Below is a small trained network, with its code and all its weights. Each question gives an input and a class and asks what happens when units are switched off, that is, made to give their printed mean instead of their output.

import numpy as np


def w(rows, s, z=0):
    codes = np.array(rows[::2]) - 128.0
    scale = np.full(codes.shape[1], s)
    scale[-1] = z or s
    return codes * scale


def f(y):
    return np.maximum(y, 0)


def log_softmax(a):
    a = a - a.max(-1, keepdims=True)
    return a - np.log(np.exp(a).sum(-1, keepdims=True))


def net(x, mask):
    res = np.array(x, float).reshape(1, 6) / 4 @ E
    y = f(res @ A[0][:, :-1].T + A[0][:, -1])
    res = res + np.where(mask, y, B[0][:, -1]) @ B[0][:, :-1]
    return log_softmax(res[-1] @ U[:, :-1].T + U[:, -1])


A, B = {}, {}
E = w([
[213,157,102,29,141,63,111,145,95],'x0',
[168,37,104,172,108,146,108,155,111],'x1',
[141,123,181,140,176,112,90,190,174],'x2',
[139,172,71,146,201,129,107,64,135],'x3',
[123,119,131,122,137,137,127,131,113],'x4',
[105,114,130,163,141,2,166,143,100],'x5',
],0.014)
A[0] = w([
[96,178,126,124,155,132,116,138,118,144],'N1',
[153,145,98,155,199,138,149,119,111,215],'N2',
[76,129,156,186,116,143,123,122,122,62],'N3',
[141,142,187,168,210,121,105,206,167,36],'N4',
[93,154,138,218,151,159,137,107,186,84],'N5',
[149,135,96,149,103,111,246,96,108,111],'N6',
[134,136,82,156,211,131,129,69,176,2],'N7',
[160,66,82,166,152,136,108,127,133,60],'N8',
[50,168,162,94,159,108,117,90,124,16],'N9',
[96,146,146,108,105,127,162,156,171,116],'N10',
[100,128,135,171,177,47,200,161,90,190],'N11',
[117,204,142,127,129,142,131,137,137,153],'N12',
[137,112,161,116,177,80,115,139,188,108],'N13',
],0.014,0.0047)
B[0] = w([
[116,33,140,160,118,105,84,196,148,171],'N1',
[169,142,193,89,87,103,180,151,191,199],'N2',
[211,117,254,107,145,84,24,87,81,194],'N3',
[97,134,91,171,91,161,231,22,60,200],'N4',
[203,93,142,134,130,99,79,118,122,221],'N5',
[218,118,99,198,88,194,170,94,74,209],'N6',
[110,195,188,122,62,128,244,187,135,199],'N7',
[39,99,29,195,101,37,89,164,147,186],'N8',
[93,56,33,178,116,89,113,167,67,184],'N9',
[145,130,96,140,71,138,128,219,114,163],'N10',
[189,22,152,158,139,203,106,138,201,247],'N11',
[141,24,33,164,143,104,100,102,143,179],'N12',
[177,130,87,118,146,152,188,96,80,181],'N13',
],0.0078,0.016)
U = w([
[112,158,103,144,106,158,165,44,67,62],'0',
[75,114,74,150,100,60,100,187,126,78],'1',
[105,145,197,109,51,105,181,210,140,119],'2',
[196,149,152,80,152,51,86,103,93,122],'3',
[137,125,110,126,145,199,116,128,215,151],'4',
[122,128,125,113,103,113,131,122,144,241],'5',
[93,156,133,143,158,118,127,148,129,156],'6',
[9,211,176,93,205,58,98,68,119,2],'7',
],0.015,0.0091)

Each question gives the input, the list of numbers given to net, and the class t.
The units are the neurons (one row each of A and B). Each row of codes is followed by its name. A weight is (code - 128) times the scale printed after its matrix; where a second scale follows, it is the last column's (A, B and U).
mask holds one flag per neuron, in row order. A switched-off neuron (its flag False) gives its mean, the last column of its row in B, instead of its output. The means were averaged over made-up inputs and are rounded, as every weight is.
A unit's drop is (log p(t) with every unit on - log p(t) with that unit switched off) / (log p(t) with every unit on - log p(t) with every unit switched off).
The circuit of an input: a set's keep is (log p(t) with only the set's units on - log p(t) with every unit switched off) / (log p(t) with every unit on - log p(t) with every unit switched off). Starting from the 12 units with the biggest drops (on a tie, the unit counted first), units are removed one at a time, each time the one whose removal leaves the highest keep (on an exact tie, the one counted first), for as long as the keep stays at least 0.8.
units of the circuit, in order: the units of the circuit, biggest drop first
most important unit: the unit with the biggest drop
k most important neurons: the k neurons with the biggest drops, biggest first
drop of u: that unit's drop, to one decimal
input [6,4,-1,-7,8,6], class 5: most important unit -> N7
input [-6,3,-1,-5,7,-4], class 5: units of the circuit, in order -> (N7 N11)
input [8,-8,0,-6,-3,-6], class 1: 2 most important neurons -> (N12 N3)
input [6,-3,-7,-2,0,-2], class 0: 3 most important neurons -> (N3 N5 N6)
input [-7,6,1,6,-4,-7], class 3: 3 most important neurons -> (N5 N3 N11)
input [8,8,-6,-3,4,0], class 1: 2 most important neurons -> (N8 N3)
input [1,2,6,8,-6,-3], class 2: 2 most important neurons -> (N7 N2)
input [-8,4,3,2,-7,-1], class 3: 2 most important neurons -> (N3 N5)
input [-1,-6,2,-5,6,7], class 4: 2 most important neurons -> (N11 N8)
input [8,-8,5,-1,-8,4], class 1: 2 most important neurons -> (N9 N3)
input [-3,-6,5,-4,3,-1], class 1: units of the circuit, in order -> (N9 N12)
input [-8,6,1,4,-2,8], class 3: 2 most important neurons -> (N3 N5)
input [-3,-1,1,5,-2,-5], class 2: 2 most important neurons -> (N7 N11)
input [2,-8,0,-1,5,8], class 1: most important unit -> N9
input [-7,5,-4,-2,-6,2], class 3: units of the circuit, in order -> (N3 N5)
input [4,5,1,8,1,7], class 2: units of the circuit, in order -> (N7 N2)
input [-7,1,3,6,-7,-4], class 3: units of the circuit, in order -> (N5 N3)
input [-2,5,-3,7,-6,1], class 2: units of the circuit, in order -> (N7 N2)
input [5,-1,-6,2,2,4], class 0: drop of N1 -> 0.1
input [-2,-6,1,7,7,-5], class 2: drop of N13 -> 0.0
